Each row of numbers belongs to one of the nodes below and depends on some of the facts about them. Some rows are named. Which node is each other row?

Some nodes and their rows:
toston: [ 29.2  12.9  -7.3   4.4 -16.9  23.2   4.7  16.1   2.8  11.3  -5.1  31.0
   8.1 -11.9  -3.1   3.0   0.4   5.2 -13.1 -26.1  -3.4  12.6  -9.5  -8.2
 -12.9 -13.9]
niril: [ 47.2  -6.3  -8.2   0.3 -16.9  14.4  -7.7  10.9  15.7  20.7  12.4  20.6
  22.1  -8.3  23.7  22.5 -27.1 -36.1 -11.7 -20.9 -15.2   2.6 -18.2  24.1
  14.9 -16.6]
grudem: [ 65.1  -5.0 -51.6  51.0 -14.8  24.4   1.7  37.1  25.1  -7.8  11.8  19.0
  18.1  -0.1   9.7  24.6 -24.0 -13.4 -15.1  -5.9 -14.1 -12.7   3.7  19.3
   4.2 -14.2]
skofen: [ 17.8   6.0  45.1  -8.0 -31.4  12.7 -10.4   0.0  25.8  16.2  13.8  14.8
  18.4 -24.8  20.3  25.6   3.3 -15.8 -16.3 -24.5   4.4  18.7 -27.5  22.8
  -3.0   1.7]
bimifen: [ 40.4  -1.2  -7.9  -1.1 -13.5  40.2  10.1  30.6  23.9   1.1   4.1  17.8
  22.5  -4.9   7.9  28.6   5.1 -14.9  -9.9   2.4 -22.5  12.0 -29.8  25.9
  38.1  -3.6]
makom: [ 36.7   4.1 -19.4  -3.6 -27.4  23.5  12.2  11.6   0.2  20.6  -9.5  32.3
   9.1 -20.1   2.6   2.0  -1.6   0.8 -15.3 -32.1  -2.8  13.0  -7.7 -12.2
  -1.5 -17.6]
gostu: [ 40.3  11.5 -15.8  11.0 -24.6  18.6  -2.3   8.6   7.0  27.1   6.9  13.2
  -3.1 -18.5   3.3  -1.2  -9.9   4.5 -17.1 -26.2   7.7  16.7  -2.8   3.4
 -10.9 -15.9]
fevi: [ 20.2   7.8   7.9 -28.6 -25.9  32.4  -9.7  10.3   6.5   9.5  18.2 -38.9
  14.5 -24.6  11.5 -10.1  25.3 -32.7 -38.0  -7.7 -12.6  32.4 -40.1  30.6
  45.4  14.3]
flofi: [ 48.3   3.4 -35.0  22.9 -28.3  27.9  -9.9  23.6  14.2   5.9  10.5   1.2
  14.6 -13.3  17.4  10.2  -4.0 -15.1 -26.4  -1.2  -4.1   6.2   1.5  19.7
  -0.8  -0.1]
klator: [ 26.6  19.8 -25.5   9.5 -18.1  32.2   4.0  35.2  25.4   3.9   3.8  -3.2
  24.2 -16.8   6.8   7.4  25.5  -5.9 -41.7  -7.9 -28.5   1.0 -35.9   3.5
  72.0 -10.6]
bredo: [ 29.0  12.3 -16.4  15.9 -16.1  26.2 -14.2  19.9   8.2  29.8  17.5  28.1
   7.0 -26.5   7.7 -27.0   1.9  33.3 -22.1 -31.8   7.3  10.1   6.5   2.6
  14.7  -5.3]
kuzes: [ 14.9   7.0  17.4  -6.4 -37.9  17.1 -16.1  10.0  13.3   4.1  14.5  -6.0
  25.5 -27.6  15.6  -7.2  14.6 -25.4 -34.0 -21.6  -0.2  11.6 -21.0   5.2
  12.2   1.0]
bragu: [ 41.3  -1.1 -15.3  12.7 -18.1  19.3  -2.6  18.0  11.6  12.9  15.9   6.3
  15.4   1.1  20.7  22.2 -24.2 -33.7 -22.9  -4.1 -16.6   3.2 -10.9  20.3
   5.3 -15.1]
begresak: [ 48.0   6.3 -16.1 -12.6 -17.4  41.1 -41.4  42.6  39.1   4.1  27.4 -19.9
  21.7  -1.3  -5.2   7.7   8.6  21.8 -18.8 -31.7 -13.4  -5.3 -27.9  27.0
  28.4  21.1]
grepatus: [ 18.3   1.8  29.0 -11.5 -37.9  16.1 -14.7  16.2  15.1   6.0   7.9  20.9
  26.6 -28.7  15.5  10.6  18.2  -1.6 -28.6 -23.0  -3.2   9.3 -20.8   9.7
   2.6   8.1]
skatris: [ 43.0   3.0 -17.6  18.5 -24.9  17.5  -9.5  19.7  18.0   1.9   9.4  12.7
  13.3  -8.8  23.4  18.5  -3.8 -13.3 -23.5 -14.4 -10.2  -2.8 -12.9  17.6
   7.4 -11.8]

How the nodes are related:
Θ: is of sort; δ: belongs to class; ζ: uses; Ω: points at
{bebrom bimifen flebem grepatus klugal makom masuk nugo piras rabreflen sketum toston trisko trura} Θ b
{begresak gamus grevun gunem pinu skeplasti trufli zere} Θ e
{bragu grokupel koto niril nuflo plazik plubis ragri skezel} Θ f
{brakerek bredo busas dadu fadratu flofi gostu grostive grudem nobre skofen skogri stobri vonul zazu} Θ a
{deles fevi grabrasa grales guzo klator kuzes} Θ c
{faklos flipo gritadrum neska sabribror skatris} Θ d
{bebrom begresak bimifen bragu dadu faklos flofi grales gritadrum grokupel grostive klator klugal koto masuk neska niril piras plubis rabreflen ragri skatris skezel skogri stobri trufli trura vonul} δ g
{brakerek grabrasa grudem plazik sabribror trisko} δ k
{bredo flebem flipo gostu guzo makom nobre pinu skeplasti sketum toston zazu} δ h
{busas deles fevi grepatus gunem kuzes nugo skofen zere} δ i
{fadratu grevun} δ l
{gamus nuflo} δ j
bebrom ζ: klator
begresak ζ: ragri
bimifen ζ: makom
bragu ζ: sabribror
brakerek ζ: fevi
bredo ζ: nobre
dadu ζ: nuflo
deles ζ: bimifen
fadratu ζ: piras
flebem ζ: skezel
gamus ζ: zazu
grabrasa ζ: klugal
grales ζ: niril
guzo ζ: grostive
klugal ζ: bragu
masuk ζ: dadu
nobre ζ: begresak
nuflo ζ: bredo
pinu ζ: neska
ragri ζ: pinu
sabribror ζ: trura
skezel ζ: stobri
skofen ζ: fadratu
stobri ζ: skogri
toston ζ: nugo
vonul ζ: deles
zazu ζ: trisko
begresak Ω grabrasa dadu sketum
bimifen Ω skofen gostu busas
brakerek Ω flipo gamus
fadratu Ω grabrasa deles
fevi Ω flofi gostu ragri trufli
grevun Ω grostive dadu trisko flebem niril deles
grokupel Ω bragu niril trufli
gunem Ω skofen niril zere
guzo Ω toston
klator Ω nobre gritadrum bredo
koto Ω faklos trufli
masuk Ω dadu nobre ragri
nugo Ω rabreflen grabrasa
piras Ω neska gritadrum
plubis Ω bragu stobri trisko ragri trufli
skezel Ω flofi ragri plazik kuzes
skogri Ω klugal sketum
trura Ω gamus gritadrum
vonul Ω rabreflen klugal

Which node is each row?
[ 28.2   1.2  52.1 -27.5 -20.9  23.6 -15.0  -0.2  25.0  13.3   7.1   3.5
  17.7 -23.4  15.5  27.7  10.1 -15.4 -16.9 -22.3  -8.1  25.0 -48.2  33.1
  50.8  -2.4] | gunem
[ 41.5   5.0  -7.3 -25.4 -18.4  29.4 -10.7   0.5  27.0  19.0  21.2 -13.3
   9.6 -22.5   1.7 -34.0  -7.2  21.7 -16.9 -35.4   0.9  -3.9  11.5 -25.1
   2.8 -13.5] | pinu
[ 52.2   8.2 -27.5   6.0 -29.1  24.3 -15.9  28.5  32.2   8.4  -2.0   6.9
  18.0  -1.0   0.9  36.4  12.9 -19.2 -18.5 -31.2 -21.9  12.9 -42.1  21.1
  33.1   4.9] | skogri
[ 36.7  16.6 -14.3  43.5 -17.3  36.0  -1.2  19.9  22.4  -4.9   4.5  27.6
  13.1 -12.6  15.5  16.3   2.2   0.7 -21.1 -10.1 -14.5 -12.4   3.2   6.3
  25.1 -21.0] | gamus
[ 41.3   9.9 -12.9   2.2 -27.0  18.2  -5.2  19.9   4.3  13.6  -4.9  24.2
   7.0  -5.8 -10.9  -0.2   2.9   8.0 -15.3 -37.8  -2.6  11.7 -10.1 -12.5
 -11.6  -5.7] | sketum
[ 15.7   5.6  29.4  -8.9 -35.7  11.0 -28.3  13.4  17.8   8.5  12.4   6.1
  23.2 -18.0  13.9   9.3   6.4 -29.6 -29.9 -29.8   0.9  10.2 -25.0   7.3
   6.5   1.8] | deles
[ 54.4  11.9 -38.0  45.3   5.4  38.2  11.4  45.6  45.0  -6.3   7.8  19.0
  14.3  -5.2   1.8  40.8  -3.5  -7.1 -15.8   2.1 -27.5  -6.7 -18.5  21.5
  39.6 -11.3] | brakerek
[ 46.9  -6.0 -16.8 -16.9 -21.9  27.1  -7.5   8.4  41.8   7.3  26.9  -4.3
  26.4 -23.7  21.0 -11.8  -1.1  11.8 -31.7 -27.6 -15.1 -14.8   4.4  -8.8
  24.0  -9.6] | neska
[ 33.6   2.3  -1.5  25.0 -17.3  25.4 -16.5  32.5  14.6  -1.9  15.5   6.0
  21.0  -3.8   9.1  13.1  -9.9 -25.0 -25.5  -4.0  -9.9  -2.4 -12.0  13.4
   4.5 -11.6] | grales
[ 45.9   3.3 -41.9 -10.1 -10.3  42.1 -23.6  24.7  28.1   7.7  47.3 -42.9
  21.9  -6.1  14.7 -28.6 -13.3  -1.8 -34.4  -3.3  -6.7  -5.1  17.6   8.1
   2.3   9.7] | ragri
[ 33.5  -2.9   7.3  -6.3 -38.5  34.1  -9.6   4.6  33.7 -12.5  41.2  10.2
  27.5 -17.8   5.9  34.1  -1.3 -30.7 -27.4 -17.3 -13.8  14.9 -40.8  37.9
  48.8  15.6] | grevun
[ 23.3  17.5 -18.3  32.1 -22.2  27.4  10.2  27.4  19.1  -0.1   6.2  23.9
  22.0 -29.1  26.7  15.3  21.6   0.4 -38.7  -9.4 -21.2  -7.5 -10.8   0.2
  37.1 -15.3] | gritadrum
[ 24.2  19.0 -26.5   6.6 -18.3  30.7 -13.7  21.3  12.4  28.4  27.5   9.2
   4.4 -27.6   3.7 -28.4   1.6  36.7 -27.9 -26.0   8.6   6.8   6.6   1.3
   5.3   4.3] | nobre
[ 65.0  -0.7 -43.5  57.9 -12.3  20.3  -4.4  45.7  28.3 -11.4   1.2  28.8
  19.7  26.7  -1.2  14.0 -16.0 -30.6 -13.9  -7.8 -11.2 -27.6 -25.0  16.4
  -6.3 -15.7] | grabrasa
[ 44.0  18.7 -44.9  12.3 -12.7  34.0  -3.8  31.3  16.8   2.3  13.9 -27.1
  12.9   1.9  10.6   2.6  12.7 -25.4 -38.7  12.4 -27.4  16.4 -27.2  25.1
  25.9   7.3] | skezel
[ 62.8   1.4 -55.9  46.9 -11.1  21.2  -7.6  34.5   3.9 -13.0  11.2  14.7
  14.8  -3.6  10.9  41.8 -27.8 -21.5 -17.4 -11.7 -28.0 -13.5   8.8  16.1
   3.9 -19.3] | sabribror
[ 33.9   8.2  23.2 -32.1 -36.4  15.6 -21.2  25.7  25.9   4.3   0.5  11.4
  29.7 -14.8  -5.5  27.4  39.2  -9.7 -24.0 -45.7 -17.7  26.0 -50.9  14.5
  30.5  23.7] | nugo
[ 39.4   4.3  -4.8   2.2 -38.3  26.6 -15.5  15.8  54.5  -7.4  38.5  16.0
  25.6 -13.8  -5.8  44.4   6.1 -31.3 -29.8 -32.6 -13.6  19.2 -49.9  37.3
  36.4  31.5] | fadratu
[ 71.9 -16.0 -49.0  31.3 -15.7  28.1  13.9  41.1   5.6  -8.2   1.0  33.8
  24.5  -0.1   5.1  29.8 -22.3 -22.3  -9.0  -6.0 -20.8 -11.1   6.2  21.2
   8.7  -9.0] | trisko
[ 50.9 -11.7  -6.2   6.2 -17.8  31.9  -1.2  16.7   0.8   3.9  22.6  -3.1
  16.2 -11.0  25.8  12.3 -20.8 -17.5  -9.2  10.5  -8.1   9.0  -9.0  31.2
  13.8  -8.3] | trufli

Now the same nodes, written a new way:
Some rows with their names:
grales: [-12.9 -38.8   7.9  -2.9  -5.6   7.2 -12.8 -30.8  -9.0  30.9 -17.2 -46.4]
stobri: [  7.6 -29.6   1.0   9.0  -7.5  -0.8 -18.4 -24.6 -13.7  45.7 -10.5 -33.4]
ragri: [ -9.8 -36.7  -1.3   3.7 -18.0  -3.6 -27.1 -13.2  33.6  36.8   6.7 -29.1]
nobre: [-18.5 -12.4  10.5   9.9 -20.5  -4.9  -3.7 -22.5  21.1  19.8 -56.6   3.7]
klator: [-21.8 -14.2  17.3 -30.2  -4.1   7.7  -4.4 -27.0  -2.7  31.2 -27.5 -56.4]
bredo: [-26.8 -16.4  14.4  -1.9 -21.5 -11.3  -0.7 -20.8  15.2  21.8 -69.9  -3.4]
gritadrum: [-27.5 -28.2  11.8 -31.1  -9.6  -0.3  -4.7 -17.9  -3.8  33.6 -18.9 -45.9]
vonul: [ -9.2 -33.3  15.5   1.4  -8.7  -7.8   0.0 -24.2 -14.0  40.4 -24.7 -47.9]
deles: [ -6.4 -17.7   2.1  17.2  -4.2   5.5   5.5 -19.0 -13.5  -7.9 -33.8   9.9]
sketum: [  5.3 -12.0  10.2  17.6 -22.6  -4.2  10.4 -19.2  -7.6  21.5 -32.8   4.7]
trufli: [  4.2 -30.6  -2.2   5.6 -16.8  -3.3 -16.9 -30.5 -12.3  38.3  -0.6 -32.5]
toston: [ 21.5   0.7  52.2  53.6 -13.0 -58.3  31.6 -64.2  19.1 -34.9 -33.7 -60.2]
makom: [  5.1  -0.1  13.9   6.1 -20.9  -5.2  20.7 -16.8  -9.0  21.5 -38.7  -5.9]
zere: [ -1.5  -7.4   4.0  25.1 -19.4  -8.3  -2.2 -19.0 -14.7  -2.2 -20.8  10.5]
grostive: [  9.3 -22.1   1.5   6.4  -7.4   3.5 -20.0 -28.7  -9.7  40.4 -17.1 -33.3]
grepatus: [ -3.2  -7.2  14.8  14.1 -17.7 -10.7   8.9  -7.9  -9.0  10.0 -45.0  -0.8]

Name these rows:
[-17.5 -22.1   7.9   1.0 -26.5  -4.8 -29.0 -20.2  19.2  45.1 -20.6 -43.0] | begresak
[ 10.5 -33.4  -7.7  -9.6  -5.3  -4.7 -14.9 -23.0  -0.6  35.2   6.5 -27.6] | niril
[  3.6 -10.3  11.9  -9.2  -7.5  -1.1  -8.5 -27.7 -10.9  41.2 -21.7 -47.6] | skogri
[  5.7 -26.4   6.8   1.3 -21.9   6.3  29.2 -48.5   6.7  35.9 -42.6 -12.3] | grudem
[ -6.4  -3.9  12.5   6.4  -5.0   6.8   3.1 -21.5  -4.8 -13.0 -33.1   2.6] | fevi
[ -3.6 -35.8  -5.9   3.5 -12.2 -19.0 -42.5 -31.0   6.5  52.8 -42.6 -31.7] | dadu
[ 12.5 -41.7  -1.4  -9.1  -5.6  -5.1 -11.8 -28.4  -7.8  30.3  13.9 -33.4] | bragu
[  2.0  -5.3  50.9  40.0   0.6 -47.5  28.6 -78.8  26.5 -55.0 -36.1 -67.3] | guzo
[-12.9 -34.9   6.4  -3.8 -22.8 -29.9 -25.0 -22.1   7.7  53.4 -47.1 -38.6] | masuk

